Here is a tiny trained network, its code and every weight. The questions are about switching its units off for an input and a target symbol, where a switched-off unit gives its printed mean instead of its output.

import numpy as np


def w(rows, s, z=0):
    codes = np.array(rows[::2]) - 128.0
    scale = np.full(codes.shape[1], s)
    scale[-1] = z or s
    return codes * scale


def norm(h):
    return h / np.sqrt((h * h).mean(-1, keepdims=True) + 1e-5)


def f(y):
    return np.maximum(y, 0)


def softmax(a):
    e = np.exp(a - a.max(-1, keepdims=True))
    return e / e.sum(-1, keepdims=True)


def log_softmax(a):
    a = a - a.max(-1, keepdims=True)
    return a - np.log(np.exp(a).sum(-1, keepdims=True))


def net(x, mask):
    ids = ['ΓΘΞδεζμπστφψω'.index(c) for c in x.split()]
    T = len(ids)
    res = E[ids] + P[:T]
    r = norm(res)
    for j in range(2):
        rows = slice(2 * j, 2 * j + 2)
        q, k, v = (r @ M[0][rows].T for M in (Q, K, V))
        z = softmax(np.where(np.tri(T) > 0, q @ k.T / 2**0.5, -1e9)) @ v
        o = O[0][rows]
        res = res + np.where(mask[j], z, o[:, -1]) @ o[:, :-1]
    y = f(norm(res) @ A[0][:, :-1].T + A[0][:, -1])
    res = res + np.where(mask[2:6], y, B[0][:, -1]) @ B[0][:, :-1]
    return log_softmax(norm(res)[-1] @ U[:, :-1].T + U[:, -1])


Q, K, V, O, A, B = {}, {}, {}, {}, {}, {}
E = w([
[208,85,163,138,246,188,95],'Γ',
[2,164,183,133,76,71,203],'Θ',
[175,103,174,126,111,169,132],'Ξ',
[193,95,108,45,112,86,223],'δ',
[164,137,151,38,111,215,206],'ε',
[201,49,145,194,111,40,115],'ζ',
[149,67,124,183,100,197,56],'μ',
[174,53,72,130,117,141,113],'π',
[16,85,67,73,217,66,137],'σ',
[183,77,96,83,125,144,152],'τ',
[122,76,86,97,84,236,88],'φ',
[214,124,190,125,129,106,223],'ψ',
[161,103,202,221,34,148,131],'ω',
],0.0052)
P = w([
[174,194,77,78,94,102,44],'0',
[197,57,114,76,72,146,92],'1',
[155,138,3,197,105,171,214],'2',
[169,40,150,86,83,146,104],'3',
[124,117,36,208,130,166,225],'4',
[139,51,165,85,114,147,111],'5',
[93,92,72,208,150,170,230],'6',
[124,64,180,99,136,142,118],'7',
[65,84,106,213,176,173,248],'8',
[173,37,135,75,86,151,91],'9',
],0.0047)
Q[0] = w([
[136,183,191,40,108,59,17],'h0',
[125,225,48,185,145,127,158],'h0',
[136,157,203,27,111,71,7],'h1',
[132,33,199,86,115,135,131],'h1',
],0.013)
K[0] = w([
[245,145,106,123,83,155,105],'h0',
[108,48,140,166,136,166,203],'h0',
[249,154,104,119,84,150,92],'h1',
[122,212,130,99,135,74,71],'h1',
],0.014)
V[0] = w([
[81,148,114,83,67,2,202],'h0',
[197,68,106,177,229,31,102],'h0',
[73,98,32,3,218,160,131],'h1',
[228,174,185,73,173,156,226],'h1',
],0.0096)
O[0] = w([
[148,130,145,162,161,80,252,124],'h0',
[229,149,67,143,143,72,69,142],'h0',
[87,142,41,92,197,141,145,252],'h1',
[152,133,154,23,111,105,140,184],'h1',
],0.014,0.0036)
A[0] = w([
[168,140,39,174,90,142,33,85],'n0',
[91,66,161,44,69,178,2,2],'n1',
[85,154,22,116,213,154,91,148],'n2',
[143,112,30,19,205,133,190,29],'n3',
],0.0098,0.0068)
B[0] = w([
[31,81,246,105,244,101,155,197],'n0',
[175,246,96,180,166,160,182,200],'n1',
[159,41,99,113,47,121,154,254],'n2',
[57,209,166,199,115,87,47,221],'n3',
],0.012,0.0095)
U = w([
[168,134,100,48,199,155,62,203],'Γ',
[114,118,180,176,162,144,255,44],'Θ',
[198,227,116,141,137,191,148,188],'Ξ',
[91,236,154,128,181,31,136,3],'δ',
[28,163,168,32,123,155,136,101],'ε',
[202,122,173,188,192,67,99,119],'ζ',
[61,166,171,209,208,189,69,57],'μ',
[75,6,151,86,158,110,100,90],'π',
[140,136,12,166,149,105,148,195],'σ',
[71,160,122,140,35,90,39,114],'τ',
[135,71,79,106,70,252,121,185],'φ',
[207,106,119,34,52,101,169,190],'ψ',
[154,104,179,172,16,173,92,182],'ω',
],0.009,0.0041)

Each question gives the input, a string of symbols that net reads in full, and the target symbol t.
The units are the heads (2 rows each of Q, K, V and O) and the neurons (one row each of A and B). Each row of codes is followed by its name. A weight is (code - 128) times the scale printed after its matrix; where a second scale follows, it is the last column's (O, A, B and U).
mask holds one flag per unit, heads first, then neurons. A switched-off unit (its flag False) gives its mean, the last column of its rows in O or B, instead of its output. The means were averaged over made-up inputs and are rounded, as every weight is.
A unit's drop is (log p(t) with every unit on - log p(t) with that unit switched off) / (log p(t) with every unit on - log p(t) with every unit switched off).
The circuit of an input: a set's keep is (log p(t) with only the set's units on - log p(t) with every unit switched off) / (log p(t) with every unit on - log p(t) with every unit switched off). Starting from all 6 units, units are removed one at a time, each time the one whose removal leaves the highest keep (on an exact tie, the one counted first), for as long as the keep stays at least 0.8.
circuit, biggest first: the units of the circuit, biggest drop first
top k neurons: the k neurons with the biggest drops, biggest first
which heads matter: for each layer, one digit per head in row order, 1 if its drop is at least 0.15 and else 0, layers parted by /
input ψ τ Ξ δ Ξ, target Ξ: circuit, biggest first => (h0; n1)
input Ξ π Ξ ε φ σ, target Ξ: which heads matter => 00
input Ξ σ Ξ, target σ: which heads matter => 11
input τ τ π ζ τ ω Γ, target Γ: which heads matter => 10
input δ μ Θ Θ, target δ: circuit, biggest first => (h0; h1; n3)
input δ δ Γ μ μ δ τ, target τ: which heads matter => 01
input π μ μ ε ζ μ ζ φ, target π: top 2 neurons => (n0; n2)
input ω μ ζ π φ φ σ π ε ε, target ω: circuit, biggest first => (h1)
input δ δ Γ ζ, target δ: circuit, biggest first => (h1; h0; n3)
input σ ε ε ε Γ σ φ, target σ: circuit, biggest first => (h1; h0)
input π δ π ε, target π: which heads matter => 11
input μ ζ δ σ φ Ξ ω ε, target μ: circuit, biggest first => (h1; n0; h0)
input μ ζ π τ, target μ: circuit, biggest first => (h1; n0)
input ψ ω ε φ ε π σ Θ, target ψ: circuit, biggest first => (h1)
input μ ζ Ξ Γ ε ζ ζ, target ζ: circuit, biggest first => (h0; n0)
input δ ζ τ, target τ: circuit, biggest first => (n3; n2)
input δ ω Θ ε δ φ ω Θ Ξ φ, target δ: which heads matter => 10
input ε μ ψ δ, target ε: circuit, biggest first => (h0; h1)
input Θ ζ δ ω Θ δ σ ω ε ζ, target Θ: which heads matter => 10
input Γ μ ε ζ Γ ω δ Θ, target Γ: which heads matter => 10
input σ Γ ε Γ δ ω ω φ π, target σ: circuit, biggest first => (h1; h0)
input φ σ μ ζ, target φ: which heads matter => 11
input τ ε Ξ σ φ ε τ, target σ: which heads matter => 11
input ε Γ ε π ε τ Θ μ ω σ, target ε: which heads matter => 11
